Known rows, with every step that occurs
bogon-fefaren-lubo-gubodon: [-280  209  275  -37  -14  106 -231 -102 -288 -146   32   28   33   50
  -35  291   72  -51  -70  235    9  -17   85   44 -224   26 -150  -18
  284  -49  -81   67   88 -128  102 -341   69  158  108 -141  139  -42
  -24   -6  -40 -261   66  326   46 -240  155]
nukete-lubo-gubodon-gofi-bogon: [-170  148  158 -130  -19  191  120 -236 -378 -155   96   55   10   -1
  -81  227  174  -42  127  145   35  -58  -73   47  -51  -41    6    8
  -38  -50  -65  163  -12  -36  196 -162  175   -2  223  -56  174   57
  211 -118 -130 -177   25  351  -62 -205  308]
gofi-bogon-fefaren-lubo-gubodon-mokim-nukete: [-248  221  427   70   31  178 -143 -336 -196 -160   -4  141   38  120
  -29  309   37  -53  -92  416   46   42   73   73  -59   64  -57  -35
   11 -104 -135  157  104  -74  233 -290   71  180  217 -129  167  -42
  -22  -34  -19 -326   93  302  -11 -192  181]
rolef-gofi-bogon-zipu-badeza-fute-gubodon-lubo-bevo-fefaren: [-239  222   15 -136 -136  305   83 -263 -342 -114 -257 -121 -192  217
  242  191   35   56  -40  266  137  -99   50  167  213  235  195 -145
  667 -113  295   12    1  -46  205 -125   88  246  383 -131  314  -30
   89   21  -98 -213  162  175   -2 -117  390]
nukete-lubo-bevo-fefaren: [-255  194   78 -102 -143   60 -174  -35 -194 -137  114  -64  -32  131
  -53  257  242   -2  -26  -38   39   98   48   79   28   67   25   -3
  284    7  -31  137   19 -147  100 -198  118  -37  210   -5  184  129
  148  -26  -72 -188   82  307   89 -154  331]
nukete-lubo-gubodon-gofi-rolef: [-288  177  170 -132  102  189  132 -116 -329 -144   95  132  -45 -109
  -98  224  157  -99   48  -20  -77  -74  -81   45 -204  -90   46  144
  -16  -31 -101  181    7    2  134 -103  170   23  174  -56  130   15
  212  -44 -154 -178   51  391  -20 -116  197]
gubodon-gofi-fute-bogon: [-175  146  216 -141   10  165  323  -96 -327  -75 -149  -76  -53   79
  108  213   56 -131   84  180   79 -182   85   53   57  -81  170  -42
   38  -44  138  131  -35 -118  132  -16  109   23  256   60  106 -110
  265  -66 -158 -115  -23  325  -54 -232  199]
gofi-bogon-zipu-fefaren-bevo-lubo: [-269  145  331  -46  -40  135 -175 -239 -251 -134 -170  -50  -41  314
  -48  260  129    4  -51  453  106   56   28   99 -126  -59 -247 -146
  222  -67 -123  159   48 -206  128 -297   48  111  294    7  154  -56
 -152 -128    7 -225   42  377  -51 -243  138]
gubodon-mokim-nukete-lubo-bevo-fefaren-nomos: [-238  231  267  -62  -91   -1 -136 -129  -70 -164  224  -24    6  184
  -19  299  230    2 -154   72  -63  177   45   78  -45  -41   50   62
  272  -19  -80  135   55 -149   93 -173  142  -40  239  -21  205  137
  218  -82  -53 -205   73  284   82 -109  389]
gofi-gubodon-lubo-bevo-fefaren-bogon: [-218  209  101  -32 -129   71 -166  -11 -146  -99 -136    8 -179  326
   47  247   97 -112  -90   -7  -11  -29  127   84  -77   57   46   -1
  349   -7   97  106   21    0   16 -180   73  -11  274   -9  185   72
   53   98  -26 -269   37  223  122  -40  219]
fute-gubodon-gofi-bogon-zipu-badeza: [-178  179  181 -216    3  302  177 -264 -258 -123 -122  -12  -44   21
   66  210  -66  -18   69  300   71  -66   12  124  132   47   99  -85
  288  -60  236   83    7  -86  156 -140   42  173  311 -111  120  -39
  167 -126 -105 -155  130  286 -115 -274  273]
bogon-fefaren-bevo-lubo-gubodon-mokim-nomos: [-300  207  337   25   12  126 -101 -265 -214 -152 -185   82 -195  337
  -19  293  262  -98 -310  290  -43  -25  132  150 -169 -166  -11  155
   61 -112 -177   42  144  -20   77 -213  176  179  228  -60  170   60
  -32    4  -57 -325   29  167   58 -119   49]
zipu-bogon-fute-gubodon-mokim-fefaren-nomos: [-200  208  160  -50 -191  230  149 -127   68 -124   99  119 -186  327
   76  275  -27  -68  -40  346  -67    0   37  206 -444  -94  173  -16
  242  -22   60   88   70  -30   61  -86   83  -78  264  -56  142  -67
  206   21   19 -192   88  107  -16  -76   51]
badeza-gubodon-gofi-fute: [-146  148  241 -186  -32  183  297 -131 -261  -56  -97   43 -105  -19
  120  213   34 -205   57   42  -30 -157   75  122    5  -10   20  107
   35  -28   31  181   42   -6  146  -77  146   15  177    6   76 -158
  222   -8 -143 -168   55  176    3 -216  149]
nukete-lubo-bevo-fefaren-bogon-gubodon-gofi: [-190  166   85 -133 -133   90  -97 -104 -422 -183   50  -76 -162  144
   -4  223  281 -148   78  -50  -51  -52    2   83   25  -11  180  -22
   83  -38   16   61  -39  -70  108 -129  209 -170  224  -61  148   83
  163   15  -67 -295   80  316   37 -153  293]
rolef-bogon-gubodon-lubo-bevo-fefaren-nukete: [-175  177   99  -68  -94  114 -204 -127 -449  -82 -110 -128 -189  189
  195  270    3  -56  -44   67   36  -46  100   95   50    4  258  -99
  350  -31  167   94   26 -126   29 -173   68   83  398   17  213   20
  -64  103  -54 -264  -43  100  197  -41  333]
rolef-gofi-gubodon-mokim-lubo-bevo-fefaren-bogon-fute: [-182  201   99   34  -99  142  -72  -96 -264  -97  -94   90 -258  183
   77  253  216 -174   26  148   -8  -82   70  143 -154   70  261   24
  129 -172    8   99   31  -23  154   71  178  -71  334  -67  169   17
  213   79 -100 -393   30  240    3  -11  319]
rolef-fute-gubodon-gofi-bogon-zipu: [-129  174  228 -183  -94  307  331 -184 -479  -91  -98   25 -110    0
   48  223    5  -64  118  345  155 -133  -82   98  116   63   45 -118
  100  -82  150  111   18 -116  181  -36  122   66  342   21  134 -131
  177  -81 -133 -258   60  256 -156 -240  329]
gofi-bogon-zipu-badeza-gubodon-lubo-bevo: [-158  163  -30 -130 -210  234 -116 -338  -61  -95 -107   45 -116  225
  165  222 -102   48  -30  277  100  -63   38  157  109  202   47 -153
  387  -12  243  145   18  -68  184 -243  -23  210  259  -36  193  -18
   70  -21  -90 -222  127  213    9 -120  326]
gofi-fute-bogon-fefaren-lubo-bevo: [-318  124  148   -1 -183   85 -151 -105 -303  -96 -128 -207  -31  232
  143  273  139  -83   18  202  171  -45  117   13   66   65  107 -228
  215  -93  146  100  -23 -255  200 -274   53  152  227    9  163 -148
   91   68  -61 -235   16  389   27 -170  242]
rolef-gubodon-lubo-bevo-fefaren-nomos: [-274  208  160  -80 -121   -7  -58   25 -260 -102   -8 -121 -163  215
   64  287  122   20 -162    4  -32  -37   80   40 -205  -84   44   25
  626  -10  212   13   61  -81  -41 -179  117   12  308  -18  242   37
   86   51  -64 -226   13  174  162  -29  377]
rolef-fute-gubodon-lubo: [-143  238   91  -52 -180  299  197  -37 -265  -15  -28  111 -148  -28
  110  261   10  -49 -126   18   13 -119   84  170  -93   90  -36   30
  210  -17  180  141  110    9   67  -15   43   79  267   37  179  -55
  213  104  -76 -271   13  114   25  -60  215]
bevo-bogon-fefaren-nukete-lubo-gubodon-mokim-nomos: [-379  210  128   75  -20  117 -201  -64 -119 -218  179   20   93  217
  -12  277  232  -72  -87  392  -77   79   69  151  -49  -76  -40   13
  -84  -76 -277  116    2 -126   93 -351  122  139  190 -125  221  -31
   79  -80  -65 -170   47  215  111 -139  169]
zipu-bogon-fute-gubodon-mokim-fefaren: [-159  216  104   -5 -168  337  200 -185   52 -116   -2  225 -230  263
   57  258  -34  -84  -24  308   -1  -24   82  247 -311   16  236  -15
   41  -17   47  159   80   23  129  -37   66  -77  253  -44  121  -64
  177   71   18 -257  136   88  -13  -75  -17]
fute-bogon-gubodon-mokim-lubo-bevo-fefaren-nukete: [-312  153   72    0  -35  155 -192 -147 -262 -160  -65 -141 -168  231
  221  293  147  -50  -68  131   59  -41  176  140  143  -24  272  -34
  304  -68  100  123   11 -141  132 -148   59   56  338  -35  227   13
   18  143  -82 -259   26  109  112  -70  265]
badeza-gubodon-lubo-bevo-fefaren-nomos: [-255  193  150 -147 -175   10 -163  -40 -131  -94   -8  -59 -135  313
  190  264  103  -46 -168   -1  -47  -21   98   85  -62   18  -32   67
  597   19   37   54   39  -71   14 -232  104   52  194    0  237   10
   29   71  -86 -190   56   76  158  -91  302]
nukete-lubo-bevo-bogon-fute: [-125  233 -247   37 -248  181  -77  -55 -114 -150  231   13  -76   32
   24  219  225  -71  112  142  -34    3   36  118  -20  114  103 -100
 -137  -10  -40  171  -68 -193  138 -102  100  -36  132  -30  177  -27
  217  -27  -88 -269   73  345   93  -79  271]
gofi-bogon-zipu-nomos: [-205  220  229 -119   -5  126 -211 -128  -86  -81  -29  103  144  194
 -102  240 -113   35   71  424  123   -6  -85   62 -124  163 -280 -126
  215   39   -5  176   40 -192   65 -304  -38  161  275   63  115   50
  -18 -248  -84  -64   26  352  -52 -268  275]
fute-bogon-fefaren-bevo-lubo-gubodon-mokim-nomos: [-356  202  301   41    8  135  -74 -244 -257 -168 -256    1 -192  424
   75  286  308  -90 -273  335   58  -77  149  135  -93 -175  115   81
   65 -122 -110   18   69  -79  116 -175  157  192  273  -12  208    5
  -48   24  -82 -311  -11  188   10 -131   65]
bevo-bogon-zipu-gofi-rolef-gubodon-lubo: [-440  222  -20   44   24  223  -34   35  -97 -147    6  101 -127  231
  -55  185  -59  -39   23  398  -42 -148  -54   84 -355   97 -163 -160
  252   21   38  163    0    5    4 -199   -4   81  243  -53  169 -190
   35   -7  -58 -206  110  284   19  -41  128]
badeza-gubodon-gofi-fute-bogon-zipu-fefaren: [-274  134  257 -202  -64  196  202  -60 -324  -97 -231  -48    9  132
  190  228   21 -126  101  394  152 -164   13   92  -17  -34  -17 -109
  183  -90   28  148  -50 -205  174 -167   67   91  235   31  139 -315
   68  -66 -132 -169   73  269  -82 -317  204]
nukete-lubo-gubodon-mokim-fefaren-bogon: [-180  191  162   12 -115  170  -57 -145  -28 -187  253  339  -70  241
 -156  280  180  -63  -46  208  -69   -4    5  179 -477  -30   23   46
  -54  -16 -186  187   85   79  162 -185  151 -144  168  -85  135  118
  245  -74  -14 -232   55  301  -58 -106  137]
bevo-lubo-gubodon-mokim: [-141  268  164   31   86  257   12 -230 -107 -113  -72  188 -154    4
  -11  278    1  -56 -175  195  -61 -155  110  145 -195  -53  -37  235
    4  -52  -46  137  122   37   82 -225  111  144  207  -27  159   82
   27   29 -105 -313   97  104   92  -97   68]
fute-gubodon-mokim-lubo-bevo-bogon-zipu-fefaren: [-255  180  -90   34 -216  272 -176  -88  -14 -169   68  182  -17  213
  122  293  191  -35  -73  354   67   25   93  150   57   90 -117  -64
  127  -34 -112  171   15 -128  152 -255   39   98  190  -88  254 -107
  -13   64  -67 -351  164  167   24 -104  302]
gofi-rolef-lubo-bevo-bogon: [-345  197  -55   44 -107  112   -2  -53  -25 -102    4  109  -72   90
    0  234   50 -145  -53   56  -69  -47  143   38   40   61   58   27
   55   37  -47  164   13  -31   38 -139   56   35  188   44  127  -70
   15   53  -95 -268   74  383  101   61  230]
rolef-bogon-fefaren-nukete-lubo: [-261  158  270  -77  -61   25 -255  -83 -345 -119  141  -83  193  100
   -3  279  105  -40  -20  171   94  119    9   76  -25   22 -137 -179
  176  -25  -87  169   30 -265   74 -338   77   55  301   34  148  -41
   42 -125  -49 -125  -61  352   41 -191  351]
bevo-bogon-fefaren-fute: [-201  270  101  -10   17   84 -222   52 -110 -181   25   92   57  231
   -4  243   73 -159  -12  359  -51  -68  121   63  -70  138 -138 -102
 -104   17 -106   84    6 -146   35 -271   42    5   74  -67  119  -57
   49  -74  -92 -212   41  304   31 -243  120]
gofi-fute-gubodon-mokim-fefaren-lubo-bevo-bogon-zipu-badeza: [-252  170  -24   70 -222  322  -45 -233   12 -150   10  -16 -202  239
  164  251   44  -45   66  403  -45   32  154  196  -46  122  375 -164
  214 -147  215  138  -21  -74  293 -239   66  177  250 -216  157 -147
  214   54   -2 -282  189  232   -3  -72  186]
mokim-lubo-gubodon-gofi-bogon: [-116  123  175 -129   -2  192  176 -301 -416 -134   41  124  -29   51
  -34  246  158  -88   92  162   19  -98    4   30  -65  -40   -1   14
   59  -18 -140  127   31   19  186  -92  158   43  199  -94  158   47
  156  -97 -154 -220   13  317  -89 -198  312]
zipu-gofi-bogon-fute: [-218  190   29  -56 -109  226    3 -116 -126  -70   -6   33 -100  151
  -80  219  -92  -86  133  361   56 -108  -59   94 -238   97  -60 -180
   41   -9  -21  163   63  -65   59  -91  -31  -11  241   -5   96  -66
  194  -86  -48 -156   29  289  -28 -211   89]
mokim-lubo-gubodon-gofi: [ -92  155  155 -151   26  169  176 -217 -396 -139   89  159  -33  -32
  -25  252  173  -98    1   51  -55 -103   58   40 -170  -80   -5   95
  119   16 -145  106   61   17  116  -68  164   19  107 -112  131   59
  196  -75 -157 -237   24  300  -36 -200  274]
bogon-fefaren-nukete-lubo-gubodon-gofi-rolef-fute: [-356  166  295  -98   64  179   80  -81 -599 -134  -21  -92   65 -153
  -47  258   86  -83   44  108   -9  -48 -145   12 -155  -48   45  -51
   50 -129 -119  111   24 -161  148 -234  148   69  267  -82  151 -144
  196  -29 -127 -229   13  412    2 -116  204]
fefaren-fute-bogon-gubodon-gofi-rolef: [-257  196  163 -138  208  186  119  -56 -356 -140 -139   65 -251   59
  127  214   47 -260   98  108  -55 -263   43   63  -67  -89  323   42
 -226  -25  188  139  -51  -19   85   69   83  -32  216   41   65  -93
  143   55 -178 -201  -43  317  -54 -136   89]
zipu-bogon-gubodon-mokim-nukete: [-114  246  235  -31  -14  247   74 -266   -2 -140   42  165 -111   82
   -2  262  -89  -85  -35  271  -39  -12   94  199 -116   -6   69   54
  -58   76   45  178  113   13   85  -68   19  -56  243  -25   92    8
   84   11   -6 -286  125  184   17 -135   54]
rolef-fute-bogon-zipu-gofi: [-264  197   81 -130 -124  206   45   -9 -290 -102  -28  -56  -42  176
  -35  222  -76    2  113  481  203 -161  -90   70 -201  109  -44 -287
  269   18   78   88   32 -188   62  -95  -33  -13  257   67  113 -140
  213 -126 -104 -184    7  360 -148 -285  218]
fute-gubodon-lubo-bevo-fefaren-nukete-nomos: [-290  233    9 -147  -97  113  -97  -17 -168 -107   10  -55 -130  295
  147  303  155   -9 -176  -66  -41   93  168  139  -75  -56   53  -36
  454    2   82   99   18 -102   35 -191   61  153  311  -21  238  116
   91  110  -35 -149  -26   43  216  -86  218]
bogon-gubodon-gofi-rolef-lubo-bevo-fefaren-fute: [-343  200  108 -104   56  101   48 -110 -424 -127 -241   19 -288  108
   64  230   49 -250  -52  -44 -148 -195  116    9  -23  -15  337   67
   67 -114  149   77   23   31   39  -31  157  -35  230  -12   96   -8
   82  139 -124 -349   42  281   76   12  243]
rolef-lubo-bevo-bogon-fefaren: [-277  210    2   33 -215   59 -143  -72  -84 -133  -56    6   78  189
   37  259   78  -87 -139  233   23   -6  183   11  124  122  -95 -125
  194    8  -44   62   34 -155   17 -306   56   56  154   -2  165  -56
  -50   12  -55 -320  105  338  129  -55  316]

Rows
[-290  137  220 -141  -77   92  157  -97 -513 -133  -77 -158   93  188
  111  265  185  -89   12  284   32 -169  -14  -50 -266 -124  -42 -119
  403 -133  -31  -33  -10 -180  135 -215  160  173  236 -115  215 -118
  218  -72 -164 -184  -19  347  -90 -215  356]
mokim-lubo-gubodon-gofi-fute-bogon-fefaren-nomos
[-345  254   95 -131  -25  288  203 -228  -43  -78  -58  156 -233  131
  136  235  -52 -146 -125  291  -11  -94   72  303  119   12  226  134
  275  -88  156  121   64   39   93    5   77  268  379  -12  153 -168
  100  -30 -156 -148   46  180  -75  -63  224]
gofi-rolef-bogon-zipu-badeza-fute-gubodon-mokim-nomos
[-303  178  153 -242   40  147  163  -29 -422 -150 -102 -119   94  161
   54  289   31  -21  129  508   80  -92  -27   43 -352 -255   15 -211
  219 -125  -22   78  -74 -293  131 -224   58  187  314  -59  167 -158
  156 -159 -120  -89  -83  347  -29 -344  196]
lubo-gubodon-gofi-fute-bogon-zipu-fefaren-nukete-nomos
[-165  176  315 -144   -6  200  117 -271 -438 -195   83  111  159   -9
 -123  261  156   -1  116  407   84   80 -138   13 -179  -53 -106 -140
  -41  -50 -239  184   -4 -163  227 -211  106   70  219 -103  175  -37
   95 -246  -59 -240  112  481 -112 -302  353]
mokim-nukete-lubo-gubodon-gofi-bogon-zipu-fefaren
[-279  227  -81  -72 -110  121 -229   11 -356 -188   12 -118 -195  211
   94  248  274  -99   77   15   39  -85   62   90  -46   81  264  -94
   42  -57  179   99  -55 -149  144 -115   95  -57  235   -6  201   71
  161   87  -96 -268    8  255   30 -142  296]
nukete-lubo-bevo-fefaren-fute-bogon-gubodon
[-236  209 -103   81 -255  243 -157    7 -196 -115   54  -31 -132    6
  168  283  198 -155   91  126  -26   24  143  116  -35   60  131  -76
  -27  -65  -50  127  -41 -184  144 -174   38   53  127 -121  191 -242
    8  146   -1 -362   94  248  131 -112  119]
zipu-fefaren-lubo-bevo-bogon-fute-gubodon
[-255  209   96  -36  -45  248 -144  -72 -104 -153   50  313  -28  215
   47  304   94  -79 -146  337   -3  -58   97  182 -249   62 -228  -20
   77  -95  -50  210  104  -59  123 -201   22   75  152  -72  174  -52
  120   15  -64 -280   63  163  -88 -194  224]
bogon-zipu-fefaren-fute-gubodon-mokim-lubo
[-287  259    0 -115  -42  189 -229 -147  -80 -190 -219   10 -189  354
  210  240  -26  -35  -54  329   88 -167  134  185  104  210  324  -59
  303 -125  247   57  -15 -142  192 -208   29   83  225  -73  189  -50
  137   31 -153 -275  108  132  -38 -225  236]
lubo-bevo-fefaren-fute-bogon-zipu-badeza-gubodon-mokim
[-247  162   79  -11 -137  196 -174 -252 -155 -115  -62    7 -213  235
   77  285  124  -57  -27  216   49  -36   82  146  166   80  125   12
  239  -95   77  140   61  -20  168 -117   93   48  360  -41  220   89
    4  109  -92 -321   92  112   52  -50  338]
gofi-bogon-gubodon-mokim-lubo-bevo-fefaren
[-195  181   63  -60 -169  271    1 -379   26 -171   50   42 -257  199
  199  269   36  -21 -122  251   -7   41  194  245   63   88  301  -49
  443  -56  242  145   54  -12  226 -204   80  116  165 -168  166  -89
  135   60   -5 -238  170  218   13  -89  187]
bogon-zipu-badeza-fute-gubodon-mokim-fefaren-lubo-bevo
[-391   93  205 -120  -89  131   38 -121 -530 -124 -115 -216  -35   23
  223  246  210 -155   79  -43  150  -39  -83   31  236   31  264 -144
   -1  -78    3  152  -85 -237  236 -187  144   -2  289   76  179 -277
  142   96 -158 -250    3  355   11  -62  270]
badeza-gubodon-gofi-rolef-fute-bogon-fefaren-nukete-lubo-bevo
[-182  241  -77   42 -312  276  -22  -12 -268  -81 -111   -8  -89  130
  191  262  117  -66 -102  155   78  -81   71   87  138  211   20 -144
  135  -31  105   44   22 -116  101 -192   58  113  243  -23  265 -134
   68  167  -77 -400   97  138  111  -11  271]
rolef-fute-gubodon-lubo-bevo-bogon-fefaren
[-216  198  -26   -7 -148  153 -217    1  -15 -126  -95    3  -27  223
  120  257   31  -28  -10  405   54   32   74   60  -13   33  -91 -142
  241    5   74  174  -56 -166   24 -280  -24  119  223  -16  226 -115
  -97   26  -41 -276   95  279  142  -69  282]
gofi-gubodon-lubo-bevo-bogon-zipu-fefaren
[-249  242  192 -208   70  231  160 -160 -360  -72 -145  130  -30   47
  116  200  -40 -167   37  118   58 -152  -88   94   35  119  -28   42
  218   -6   27  151   -8  -79   77 -143  125  172  303   61  151 -191
  -31  -86 -177 -127    2  261  -64 -141  274]
badeza-fute-gubodon-gofi-rolef-bogon-zipu-nomos
[-202  255  -39 -144 -104  159 -238 -158 -178 -151 -154   38 -180  322
  165  219  -42  -16 -107  184  -40 -113  122  152  -63  243  135  -99
  451  -68  203   60   21  -72  125 -246   25  141  148 -123  187   24
  132   19 -100 -263  121  147   45 -174  265]
bogon-zipu-badeza-gubodon-lubo-bevo-fefaren-fute
[-216  303  -52 -114 -236  236   49 -194 -259 -225  122  -24  -54  125
   25  217  222  -42  -56  -21  -21   85   67  203  -11  242   42 -106
  433   -6  -10   62   28  -92  210 -218  100   86  197 -214  214   -6
  215  -68   10 -266  231  365  -45 -197  287]
mokim-nukete-lubo-bevo-fefaren-bogon-zipu-badeza-fute-gubodon
[-417  185  132   56  -47  225  -83  -69 -272 -157  -69 -100  118  142
   71  278   67   16  -58  335  109  -96   16  112 -169    6  -45 -115
  135 -201   35  163   27 -211  212 -391   64  201  324  -70  249 -109
  199   26  -70 -173   22  234   26 -148  182]
gofi-fute-bogon-fefaren-nukete-lubo-gubodon-mokim
[-245  317  100  106  -28  238 -120  -63  -60 -222  157  224   62  151
   49  263  251 -160 -121  209  -95   58  120  159  -32  191  -99  -26
 -332  -61 -136  202   27  -71  186 -233   96   39  124 -114  194  -50
  179   19  -35 -325  126  193    2 -132  177]
bevo-bogon-fefaren-fute-gubodon-mokim-nukete-lubo
[-266  254   52  -18  -23  227   37 -249  -73 -191 -114  232  -97  304
   27  268 -130    6 -131  539  -26 -182  167  137 -426   41  309 -124
  250 -148  208   70   69   -6  147 -153   21   97  211 -119  124   22
  227  -90  -74 -271   43  316 -130 -112  242]
rolef-lubo-gubodon-mokim-fefaren-fute-bogon-zipu-badeza
[-306  204 -134   -4 -260  321  -38 -108 -262  -70 -210  -45 -266  342
  108  220   24  -44   -4  153   88 -115  -17   93 -107  203  116 -204
  314  -91  106   92   35  -13  103 -133   10   98  328  -56  262  -32
  136  156  -14 -289  112   58   88  -62  168]
zipu-gofi-bogon-fute-gubodon-lubo-bevo-fefaren
